Here is a tiny trained network, its code and every weight. The questions are about switching its units off for an input and a class, where a switched-off unit gives its printed mean instead of its output.

import numpy as np


def w(rows, s, z=0):
    codes = np.array(rows[::2]) - 128.0
    scale = np.full(codes.shape[1], s)
    scale[-1] = z or s
    return codes * scale


def f(y):
    return np.maximum(y, 0)


def log_softmax(a):
    a = a - a.max(-1, keepdims=True)
    return a - np.log(np.exp(a).sum(-1, keepdims=True))


def net(x, mask):
    res = np.array(x, float).reshape(1, 3) / 4 @ E
    y = f(res @ A[0][:, :-1].T + A[0][:, -1])
    res = res + np.where(mask, y, B[0][:, -1]) @ B[0][:, :-1]
    return log_softmax(res[-1] @ U[:, :-1].T + U[:, -1])


A, B = {}, {}
E = w([
[43,179,92,253,142],'x0',
[114,52,191,136,251],'x1',
[93,38,19,145,64],'x2',
],0.011)
A[0] = w([
[150,178,190,106,150,109],'N0',
[101,52,116,114,81,137],'N1',
[115,77,142,113,164,41],'N2',
[103,54,88,113,108,124],'N3',
[168,202,88,107,85,68],'N4',
[141,39,84,139,90,133],'N5',
[104,38,82,124,87,127],'N6',
[111,197,119,76,46,80],'N7',
[165,74,148,146,156,75],'N8',
[102,176,123,184,133,23],'N9',
[181,225,165,94,137,135],'N10',
[156,108,114,4,121,35],'N11',
[110,95,156,116,198,1],'N12',
[108,161,88,236,159,67],'N13',
[135,158,150,126,142,86],'N14',
[108,222,207,130,139,117],'N15',
[150,126,96,121,87,122],'N16',
[173,180,162,106,146,140],'N17',
[102,191,180,103,166,122],'N18',
[97,43,154,110,177,73],'N19',
[46,87,134,125,218,72],'N20',
[208,83,120,10,106,79],'N21',
[118,128,173,66,113,97],'N22',
[181,169,110,113,55,84],'N23',
[153,183,194,123,123,117],'N24',
],0.013,0.0035)
B[0] = w([
[120,94,107,131,141,209],'N0',
[113,76,126,106,154,186],'N1',
[159,150,151,156,146,164],'N2',
[116,67,114,131,175,189],'N3',
[196,153,174,175,198,200],'N4',
[140,61,124,104,147,200],'N5',
[123,69,132,120,137,206],'N6',
[203,160,208,147,200,212],'N7',
[176,191,162,179,163,166],'N8',
[107,178,92,121,92,181],'N9',
[131,76,129,162,131,231],'N10',
[84,183,101,112,64,214],'N11',
[163,150,148,128,151,180],'N12',
[52,173,91,81,44,219],'N13',
[106,109,122,112,155,159],'N14',
[92,60,104,104,136,226],'N15',
[142,123,150,149,193,171],'N16',
[120,61,105,93,134,202],'N17',
[112,84,139,145,103,204],'N18',
[184,176,173,153,170,192],'N19',
[148,185,167,115,151,199],'N20',
[45,202,70,92,12,247],'N21',
[139,134,125,85,87,179],'N22',
[151,158,165,161,189,203],'N23',
[144,66,118,104,115,203],'N24',
],0.011,0.014)
U = w([
[135,4,127,126,155,88],'0',
[86,192,116,124,91,253],'1',
[213,175,167,149,195,42],'2',
],0.016,0.0018)

Each question gives the input, the list of numbers given to net, and the class t.
The units are the neurons (one row each of A and B). Each row of codes is followed by its name. A weight is (code - 128) times the scale printed after its matrix; where a second scale follows, it is the last column's (A, B and U).
mask holds one flag per neuron, in row order. A switched-off neuron (its flag False) gives its mean, the last column of its row in B, instead of its output. The means were averaged over made-up inputs and are rounded, as every weight is.
A unit's drop is (log p(t) with every unit on - log p(t) with that unit switched off) / (log p(t) with every unit on - log p(t) with every unit switched off).
The circuit of an input: a set's keep is (log p(t) with only the set's units on - log p(t) with every unit switched off) / (log p(t) with every unit on - log p(t) with every unit switched off). Starting from the 12 units with the biggest drops (on a tie, the unit counted first), units are removed one at a time, each time the one whose removal leaves the highest keep (on an exact tie, the one counted first), for as long as the keep stays at least 0.8.
circuit, biggest first: the units of the circuit, biggest drop first
most important unit: the unit with the biggest drop
k most important neurons: the k neurons with the biggest drops, biggest first
drop when u is switched off: that unit's drop, to one decimal
input [-4,-6,-2], class 2: most important unit => N7
input [8,7,-8], class 0: 3 most important neurons => (N15, N21, N18)
input [5,5,3], class 1: 3 most important neurons => (N13, N7, N4)
input [6,6,4], class 1: 2 most important neurons => (N13, N7)
input [-8,8,-2], class 1: 2 most important neurons => (N21, N11)
input [7,4,-7], class 0: 3 most important neurons => (N21, N15, N11)
input [-4,5,2], class 2: 2 most important neurons => (N19, N13)
input [-4,5,-1], class 2: 3 most important neurons => (N13, N19, N8)
input [7,7,-8], class 0: 2 most important neurons => (N15, N21)
input [-2,6,5], class 2: drop when N8 is switched off => 0.2
input [5,0,-8], class 0: drop when N9 is switched off => 0.0
input [4,1,3], class 1: drop when N13 is switched off => 0.7
input [6,6,-5], class 1: drop when N23 is switched off => 0.1
input [-8,-5,4], class 1: circuit, biggest first => (N21)
